Below are the code and all the weights of a small trained network. Each question names an input and a class and asks about switching units off, where a switched-off unit gives its printed mean instead of its output.

import numpy as np


def w(rows, s, z=0):
    codes = np.array(rows[::2]) - 128.0
    scale = np.full(codes.shape[1], s)
    scale[-1] = z or s
    return codes * scale


def f(y):
    return np.maximum(y, 0)


def log_softmax(a):
    a = a - a.max(-1, keepdims=True)
    return a - np.log(np.exp(a).sum(-1, keepdims=True))


def net(x, mask):
    res = np.array(x, float).reshape(1, 5) / 4 @ E
    y = f(res @ A[0][:, :-1].T + A[0][:, -1])
    res = res + np.where(mask, y, B[0][:, -1]) @ B[0][:, :-1]
    return log_softmax(res[-1] @ U[:, :-1].T + U[:, -1])


A, B = {}, {}
E = w([
[192,182,231,253],'x0',
[123,131,190,43],'x1',
[89,199,47,163],'x2',
[194,145,126,220],'x3',
[52,243,172,154],'x4',
],0.0076)
A[0] = w([
[172,138,164,188,191],'neuron 1',
[80,173,152,50,199],'neuron 2',
[47,120,38,155,180],'neuron 3',
[145,182,104,133,61],'neuron 4',
[153,183,129,196,148],'neuron 5',
[109,23,92,92,117],'neuron 6',
[130,97,168,235,253],'neuron 7',
[140,72,88,108,77],'neuron 8',
[88,205,194,144,102],'neuron 9',
[77,195,127,139,193],'neuron 10',
[182,46,131,116,198],'neuron 11',
[90,161,95,68,118],'neuron 12',
[175,2,123,99,143],'neuron 13',
],0.01,0.0029)
B[0] = w([
[198,103,137,209,229],'neuron 1',
[69,167,240,133,210],'neuron 2',
[14,88,120,50,215],'neuron 3',
[63,186,93,140,152],'neuron 4',
[174,98,168,175,225],'neuron 5',
[28,82,95,150,224],'neuron 6',
[231,106,84,167,254],'neuron 7',
[65,81,113,109,180],'neuron 8',
[103,203,203,110,209],'neuron 9',
[55,253,200,194,198],'neuron 10',
[138,77,84,152,221],'neuron 11',
[65,190,133,41,188],'neuron 12',
[115,8,143,151,243],'neuron 13',
],0.006,0.008)
U = w([
[146,99,164,144,245],'0',
[25,147,91,81,205],'1',
[76,130,126,101,52],'2',
[136,199,102,154,38],'3',
[65,63,152,118,4],'4',
[83,101,62,152,159],'5',
[101,177,157,73,10],'6',
[56,206,247,114,224],'7',
],0.011,0.0032)

Each question gives the input, the list of numbers given to net, and the class t.
The units are the neurons (one row each of A and B). Each row of codes is followed by its name. A weight is (code - 128) times the scale printed after its matrix; where a second scale follows, it is the last column's (A, B and U).
mask holds one flag per neuron, in row order. A switched-off neuron (its flag False) gives its mean, the last column of its row in B, instead of its output. The means were averaged over made-up inputs and are rounded, as every weight is.
A unit's drop is (log p(t) with every unit on - log p(t) with that unit switched off) / (log p(t) with every unit on - log p(t) with every unit switched off).
The circuit of an input: a set's keep is (log p(t) with only the set's units on - log p(t) with every unit switched off) / (log p(t) with every unit on - log p(t) with every unit switched off). Starting from the 12 units with the biggest drops (on a tie, the unit counted first), units are removed one at a time, each time the one whose removal leaves the highest keep (on an exact tie, the one counted first), for as long as the keep stays at least 0.8.
circuit, biggest first: the units of the circuit, biggest drop first
top k neurons: the k neurons with the biggest drops, biggest first
drop of u: that unit's drop, to one decimal
input [6,5,5,4,1], class 3: circuit, biggest first => [neuron 7; neuron 2]
input [-8,1,-5,-8,8], class 7: circuit, biggest first => [neuron 2]
input [-7,3,8,-5,7], class 7: top 2 neurons => [neuron 2; neuron 10]
input [6,6,7,2,-1], class 3: circuit, biggest first => [neuron 2; neuron 3; neuron 13]
input [8,-4,-3,-3,3], class 0: top 3 neurons => [neuron 7; neuron 1; neuron 2]
input [-6,-6,6,-3,8], class 7: top 2 neurons => [neuron 10; neuron 2]
input [-4,-4,5,5,6], class 7: drop of neuron 6 => 0.1
input [6,7,1,4,0], class 3: drop of neuron 13 => 0.3
input [7,8,-2,5,-1], class 0: drop of neuron 3 => 0.0
input [-7,7,7,-5,4], class 7: drop of neuron 10 => 0.2
